[ 0.48, -0.95,  0.07,  1.94,  1.21, -0.98,  0.89, -3.28, -0.32, -1.36,
  0.95, -0.51,  1.12,  2.16, -0.61, -0.26,  1.00, -0.40,  0.58, -4.55,
  2.78,  2.80, -0.30, -0.73, -1.21, -0.40, -2.52,  2.53, -0.43,  2.37,
 -0.03,  3.94, -0.40, -2.58, -1.25,  0.83,  0.29,  0.10,  1.07]
zenuv
[ 0.13,  0.72,  1.54,  1.91,  0.60, -0.59, -0.45,  0.66,  0.64,  0.70,
 -1.25, -0.18, -0.76, -0.44,  0.93, -0.69, -0.33,  0.31, -0.54,  1.01,
 -1.26,  1.21,  0.44,  0.09, -0.43,  0.72,  1.58, -1.87, -0.16, -0.26,
 -0.51, -0.09,  0.21,  1.73, -0.52, -0.90, -0.89, -0.13,  0.10]
fiked
[ 0.32, -0.64,  0.33,  0.31, -0.17,  0.81,  0.47, -0.50,  0.80, -0.83,
  0.33, -0.37,  0.81,  0.01,  0.15,  0.43,  0.62, -0.35, -0.48,  0.26,
  0.33,  0.04, -0.31, -0.64, -0.31, -0.26,  0.22,  1.40,  0.38, -1.29,
  0.98, -0.01, -0.88, -1.99, -0.41,  1.28, -0.05, -1.94,  0.06]
zavis
[ 0.86, -1.04,  1.23, -0.45, -0.61,  2.13,  1.10,  0.28,  0.21, -1.13,
  0.93, -0.91, -0.49, -0.33, -0.46,  3.12,  2.03, -0.38,  0.68, -1.71,
  2.46, -1.59,  0.39,  0.15,  0.46,  0.03,  0.55,  1.17, -0.94,  0.08,
  1.10,  0.47,  0.31, -3.52,  0.44,  2.04,  0.23, -4.79, -1.69]
fiked
[-0.68,  0.96,  0.83, -0.74, -0.43,  0.81, -0.41, -0.45,  0.48,  0.85,
 -0.58,  0.65,  3.32, -1.31,  0.09, -2.67, -0.19,  0.73, -1.64,  4.30,
 -3.75,  2.43, -1.12, -0.25, -0.66,  0.69, -0.82,  1.02,  1.23, -3.91,
  0.69, -0.94, -0.37,  0.09, -0.60, -0.51, -0.50,  1.77,  1.11]
zavis
[ 0.98, -0.50,  0.68,  0.65,  0.09,  1.37,  1.15, -2.07,  0.73, -1.80,
  0.43,  0.18,  1.38,  1.52,  0.56, -0.72,  1.18,  0.22, -0.13, -1.67,
 -0.63,  1.81, -1.23,  0.07, -0.91,  0.06, -0.73,  1.84,  0.04, -0.54,
  0.96,  2.27, -0.69, -3.29, -0.90,  0.83, -0.60, -1.66,  0.46]
zavis
[ 0.10,  1.00,  2.98, -1.58, -0.24,  0.98, -0.62,  1.62, -0.09,  0.01,
  0.59, -0.42,  2.23, -3.28, -0.59, -0.08, -0.08,  0.07, -1.26,  4.23,
 -1.56,  1.54,  1.01,  0.62, -0.19,  0.95,  1.12, -1.09,  0.19, -3.09,
  0.30, -2.73,  0.23,  1.28,  0.88,  0.69, -0.47, -0.50, -0.76]
kan
[-0.53,  0.39,  1.69,  0.69, -0.11,  0.00, -0.25, -0.91,  1.07,  0.82,
 -0.53, -0.61,  2.72, -1.39,  0.79, -2.32,  0.13,  0.44, -1.10,  1.69,
 -0.44,  2.56, -0.21, -0.89, -1.21,  0.63,  0.53,  1.49,  0.55, -2.82,
  0.34, -0.91, -0.96,  0.10, -1.38,  0.20, -0.97,  1.59,  1.28]
zavis
[-0.19, -0.37, -0.73, -0.04,  0.24, -0.39,  0.36, -1.79,  0.45,  0.41,
 -0.18,  0.35,  2.06,  1.41,  0.12, -1.53, -0.02,  0.09, -1.01, -1.23,
  0.68,  0.96, -0.76, -0.24, -0.68, -0.36,  0.00,  2.56, -0.08,  0.25,
  0.58,  1.78, -0.45, -0.73, -0.76,  0.08,  0.96,  0.14,  1.47]
fiked
[-0.31, -0.40,  1.05, -0.41, -0.22, -0.01, -0.37,  0.97,  0.58,  0.92,
 -0.14, -0.67,  0.57, -1.20, -0.11,  0.14, -0.16,  0.12, -0.95,  1.37,
  0.41, -0.78,  0.23,  0.28,  0.17, -0.13,  1.12,  0.66,  0.03, -2.02,
  0.35, -1.42, -0.41,  0.19,  0.11,  0.38,  0.14, -0.96, -0.09]
fiked
[-0.73,  0.20,  0.98, -0.23, -0.10, -0.13, -0.04,  1.06,  0.88,  1.87,
 -0.63, -0.68,  1.13, -2.10,  0.11, -0.21, -0.43,  0.00, -1.79,  2.09,
  0.92,  0.08,  0.05, -0.18, -0.12, -0.17,  0.54,  1.31,  0.19, -2.34,
  0.99, -2.01, -0.63,  0.34, -0.24,  0.38,  0.39,  1.31,  0.08]
fiked
[-1.60,  0.61,  0.83,  0.19, -0.35, -1.61, -0.17, -0.95,  0.65,  1.76,
 -0.69, -0.96,  3.02, -0.61, -0.41, -1.14, -1.16,  0.16, -2.05,  0.41,
  2.34,  1.13, -0.11, -0.33, -0.70, -0.39,  0.16,  2.69, -0.03, -0.22,
  0.25,  0.17, -0.99,  0.98, -0.79, -0.84,  1.15,  1.64,  1.85]
kan
[ 0.06, -0.15,  0.87,  0.24,  0.51, -0.11, -0.08, -1.64, -0.41, -1.13,
  0.71, -0.29,  1.26,  0.83, -0.05, -0.96,  0.80,  0.24,  0.34, -0.63,
 -0.34,  2.69, -0.27,  0.40, -0.77,  0.57, -1.30,  0.52,  0.24,  1.17,
 -0.20,  2.02, -0.44, -1.00, -0.66, -0.46, -0.16, -0.05,  0.12]
zenuv
[-0.93,  0.77,  2.32, -1.80,  0.11, -0.66, -0.10,  0.79,  0.47, -0.11,
  0.17, -1.50,  3.58, -3.05, -0.71, -0.72, -0.53,  0.34, -1.19,  4.74,
  0.11,  2.01,  0.83,  0.22,  0.26,  0.43,  0.06,  0.81,  0.61, -1.58,
  0.17, -1.81, -0.34,  0.33,  0.49,  0.66, -0.14,  1.34, -0.24]
zenuv
[ 0.55, -1.04,  0.63,  0.17,  0.54,  0.31,  0.03, -2.33, -1.29, -2.24,
  1.38,  0.32,  0.79,  1.47, -0.34, -0.11,  0.94, -0.31,  0.93, -2.53,
  0.10,  2.61, -0.17,  0.30, -0.68,  0.20, -1.76,  0.16, -0.16,  2.74,
  0.02,  2.77,  0.45, -2.43, -0.37,  0.41, -0.16, -1.08, -0.64]
zenuv
[-0.40,  0.39,  0.93,  2.62,  0.45, -1.42, -0.19, -1.14,  0.58,  0.90,
 -0.49, -0.55,  1.07,  1.69,  0.57, -0.14,  0.17,  0.02, -0.94, -3.63,
  1.91,  1.18,  0.07,  0.24, -0.96,  0.72,  0.47,  0.65, -1.00,  2.64,
  0.01,  2.61, -0.20,  0.04, -1.13, -0.82,  0.60, -0.98,  1.64]
kan
[ 0.31, -0.11,  2.75, -0.04, -0.14,  0.48, -0.05, -0.07,  0.14, -0.30,
  0.01, -0.81,  1.87, -0.69, -0.47,  1.31,  0.34, -0.38, -0.81,  0.37,
  1.16,  0.81,  0.63,  0.51, -0.22,  0.54,  0.79,  0.30, -0.62,  0.07,
  0.46,  0.57,  0.04, -1.01,  0.37,  0.91, -0.14, -2.57, -0.82]
kan
[ 0.46,  0.62,  1.56, -1.09, -0.47,  0.93,  0.08,  2.82,  0.95,  0.09,
  0.53, -0.94, -0.25, -2.68, -0.12,  1.96,  0.43,  0.23, -0.05,  4.11,
 -0.97, -1.80,  0.60,  0.04,  1.95,  0.52,  2.12, -1.40,  0.45, -2.18,
  0.76, -3.13, -0.12, -0.35,  1.31,  1.93, -0.87, -2.80, -1.83]
zavis
[-0.39,  0.50,  0.71, -0.23,  0.24, -0.08, -0.55,  0.32,  1.00,  0.76,
 -0.72, -0.06,  2.39, -1.17,  0.57, -2.33, -0.82,  0.72, -0.97,  4.70,
 -2.86,  1.19, -0.75, -0.13, -0.49,  0.62,  1.13, -0.09,  0.64, -3.44,
  0.43, -1.58, -0.60,  1.23,  0.19, -0.60, -0.55,  1.42,  0.48]
zavis
[-1.35,  1.01,  2.53, -2.05, -0.43, -0.19, -0.78,  0.12,  0.51,  0.69,
 -1.11, -1.00,  6.20, -2.87, -0.69, -1.98, -1.06,  0.75, -2.87,  6.26,
 -1.51,  2.66,  0.00,  0.38, -0.22,  0.57,  1.12,  2.35,  1.01, -3.81,
  1.11, -1.08, -0.63,  0.53,  0.04,  0.06, -0.08,  1.19,  1.25]
kan
[-1.35,  1.15,  1.75, -1.64, -0.20,  0.85, -0.92,  0.67,  0.50,  0.46,
 -0.51,  0.26,  3.57, -3.12, -0.24, -3.53, -0.74,  0.78, -1.60,  6.36,
 -3.71,  2.36, -0.18,  0.30, -0.87,  0.69,  0.49, -0.16,  1.18, -5.03,
  0.30, -2.89, -0.37,  1.85, -0.16, -0.26, -0.80,  2.13,  0.83]
fiked
[-0.61,  0.32,  1.03, -1.15, -0.18,  0.99, -0.34, -0.06,  1.00,  0.26,
 -0.22, -0.29,  2.81, -1.93, -0.20, -2.34, -0.34,  0.51, -0.52,  3.72,
 -1.93,  1.43, -0.39, -0.15, -0.32,  0.53, -0.10,  0.86,  0.64, -4.06,
  0.86, -1.88, -0.43,  0.31, -0.51,  0.37, -0.29,  1.25,  0.79]
fiked
[ 1.37, -0.58,  1.86, -0.25,  0.66,  2.60, -0.03, -3.11, -0.96, -2.45,
  0.79,  2.39,  2.89,  1.27,  0.16, -2.54,  1.17,  0.26, -0.88, -0.57,
 -4.21,  5.29, -1.13,  1.20, -1.81,  1.39, -1.60,  1.25,  0.27, -2.49,
  0.51,  2.11,  0.82, -2.15, -1.18,  0.07, -0.96, -0.51,  1.31]
fiked
[-0.20, -0.37,  1.95, -0.81,  0.71, -0.45,  0.19, -1.50, -0.36, -1.30,
  0.84, -0.89,  3.24, -0.39, -0.03, -0.01,  0.18,  0.11, -0.26,  0.99,
  0.83,  2.87,  0.07,  0.23, -0.46,  0.21, -0.84,  2.05,  0.45,  0.88,
  0.55,  1.35, -0.37, -1.77, -0.25,  1.07,  0.47, -0.35,  0.23]
zenuv
[-0.75,  0.58,  2.41, -2.61, -0.34,  0.47,  0.53,  3.63,  0.47,  0.95,
 -0.74, -1.10,  1.46, -4.90, -0.60,  0.20, -0.87,  0.46, -0.89,  6.36,
 -2.50, -0.91,  1.03,  0.01,  0.73,  0.63,  2.51, -1.61,  0.60, -4.77,
  0.43, -5.01,  0.13,  2.10,  1.68,  0.34, -0.71, -0.30, -1.12]
fiked
---
[ 1.10, -1.15, -0.81, -4.73, -0.33, -0.01,  0.61, -1.24, -0.32,  4.54,
  0.53, -0.38,  0.37,  0.20, -0.11,  1.26,  0.77,  0.53, -0.34,  0.49,
  0.36, -0.31,  1.18, -0.10,  1.31,  1.59,  0.26, -2.62,  0.13,  0.57,
 -1.07,  0.38,  0.51,  0.31,  0.21, -0.16,  0.11,  0.92, -1.88]
moru
[ 0.87, -1.16,  0.61, -1.43, -0.47,  0.48, -1.30,  1.73, -1.09,  1.16,
 -0.09,  0.13, -0.76, -0.52,  0.87,  2.41,  0.97,  0.46, -1.23, -0.23,
 -0.33,  1.26, -1.09,  0.12,  0.99,  1.19, -0.44, -1.07, -0.29,  0.55,
  1.20,  0.78, -0.62,  0.23,  0.43, -1.71,  0.06,  0.05,  1.12]
moru
[ 0.63, -0.61, -0.42,  2.98, -0.33,  1.59, -0.51, -1.09, -1.05,  2.51,
  0.64, -0.28, -0.30, -0.46, -0.70, -0.48, -0.83, -2.45,  2.06, -0.38,
  3.01, -2.20,  1.41,  0.34, -1.46, -0.69, -0.09, -2.78, -1.84, -0.19,
 -0.30,  1.39,  0.06,  0.04, -2.10,  0.09, -0.44, -0.85,  3.43]
delof
[ 1.36, -1.34, -2.43, -2.52, -0.24, -0.78,  0.27,  0.01,  0.81,  3.60,
  0.07, -0.76, -0.23, -0.75,  1.82,  2.62,  0.63,  0.02, -1.33,  0.85,
  0.27,  0.77, -0.19, -0.55,  1.55,  0.52,  0.18, -0.89, -0.16,  1.18,
  0.61, -1.06,  0.12, -0.51,  0.95,  0.35, -0.79, -0.69, -2.20]
moru
[ 1.08, -0.44,  0.21, -1.14, -0.97,  0.80, -0.60, -1.42, -2.05,  4.36,
  0.66, -0.49,  0.41, -0.07, -1.65,  0.12,  0.19,  0.49,  1.25, -0.70,
  2.47, -2.17,  0.25,  0.14,  1.34,  2.83, -0.05, -3.97,  0.61,  0.97,
  0.02,  0.50,  0.38, -0.11, -1.01, -0.19, -0.55, -0.43,  1.27]
moru
[-0.83,  2.91, -0.70, -0.99,  0.01,  0.36, -0.75, -0.31,  1.41, -0.22,
  0.61, -0.57, -0.86,  0.38, -0.09, -1.39, -0.06,  0.92, -0.25, -0.84,
  0.77, -1.05,  1.41,  0.06,  0.91,  1.27, -0.91,  0.36, -1.24, -0.81,
 -0.88,  0.29, -0.12,  1.07, -0.42, -0.32, -1.08,  0.28, -2.60]
delof
[ 0.91,  0.84,  0.99, -3.49,  0.26, -0.64,  0.53,  0.44,  0.60,  1.68,
 -0.86, -0.41,  0.00,  0.93, -0.41,  1.28,  0.65,  0.12, -0.51,  1.86,
 -0.83,  0.79,  0.50, -1.69,  1.15,  0.55,  0.07, -0.36, -0.43,  0.17,
  0.11, -0.31, -0.43, -0.33,  0.99, -0.61, -0.65,  0.47, -1.14]
moru
[ 0.55,  0.08, -2.36,  1.91, -1.15,  1.40, -0.57,  0.06,  0.60,  4.15,
 -1.55,  0.38,  0.26,  1.23,  1.07,  1.29,  0.47, -0.26, -0.11, -0.20,
  2.20, -1.42,  2.40,  0.19, -1.60, -1.27, -0.22, -4.75, -1.15, -0.35,
  0.15,  1.44,  0.28,  0.52, -0.60, -0.92,  0.31, -0.05,  3.64]
delof
[ 2.43,  0.86, -3.31, -0.69,  0.90,  0.45,  0.48, -0.46, -0.43,  1.77,
 -1.36, -0.04, -0.45, -0.48, -3.13,  2.67,  1.33,  0.35, -1.57,  0.25,
  2.47,  2.48, -1.87, -0.30,  2.77,  0.09,  0.06, -3.10, -0.82,  0.03,
  1.29,  0.92,  0.06, -0.97,  0.96,  0.27, -0.56, -0.36, -1.09]
moru
[ 1.40,  3.12,  1.91, -4.49, -0.04, -2.10, -0.30,  0.67,  2.36,  2.14,
  0.53, -0.18, -0.85, -0.18,  1.35,  2.25,  1.03, -0.28, -2.63,  3.14,
 -2.47,  1.80, -0.20, -0.71, -0.96, -0.81, -0.91, -0.87, -1.28, -0.49,
  1.71, -0.11, -0.47,  0.73,  1.78, -0.24, -0.36,  0.38,  1.09]
delof
[ 1.54, -0.97, -1.55,  0.16, -0.46,  0.83, -0.44, -0.72, -0.81,  2.30,
 -0.11, -0.19,  0.21,  0.73, -1.83,  0.31, -0.37, -0.45,  0.84, -0.48,
  3.16, -0.32,  1.23, -0.87,  1.16,  0.48,  0.43, -3.13,  0.25, -1.33,
 -0.36,  1.06, -0.72, -0.25, -0.27, -0.20, -0.20,  0.36,  0.43]
delof
[-0.43, -1.20,  0.01,  0.24, -0.45, -0.68,  0.05, -0.66, -0.11,  0.14,
  0.27, -0.06,  0.60, -0.02, -2.48, -0.04, -0.37, -0.03,  0.85,  1.00,
  0.58, -1.49,  2.47, -0.32, -0.42,  0.79, -0.35, -0.55, -0.32, -0.60,
 -1.50,  0.09, -3.75,  0.49, -1.11, -0.27, -0.13,  0.24,  1.41]
delof
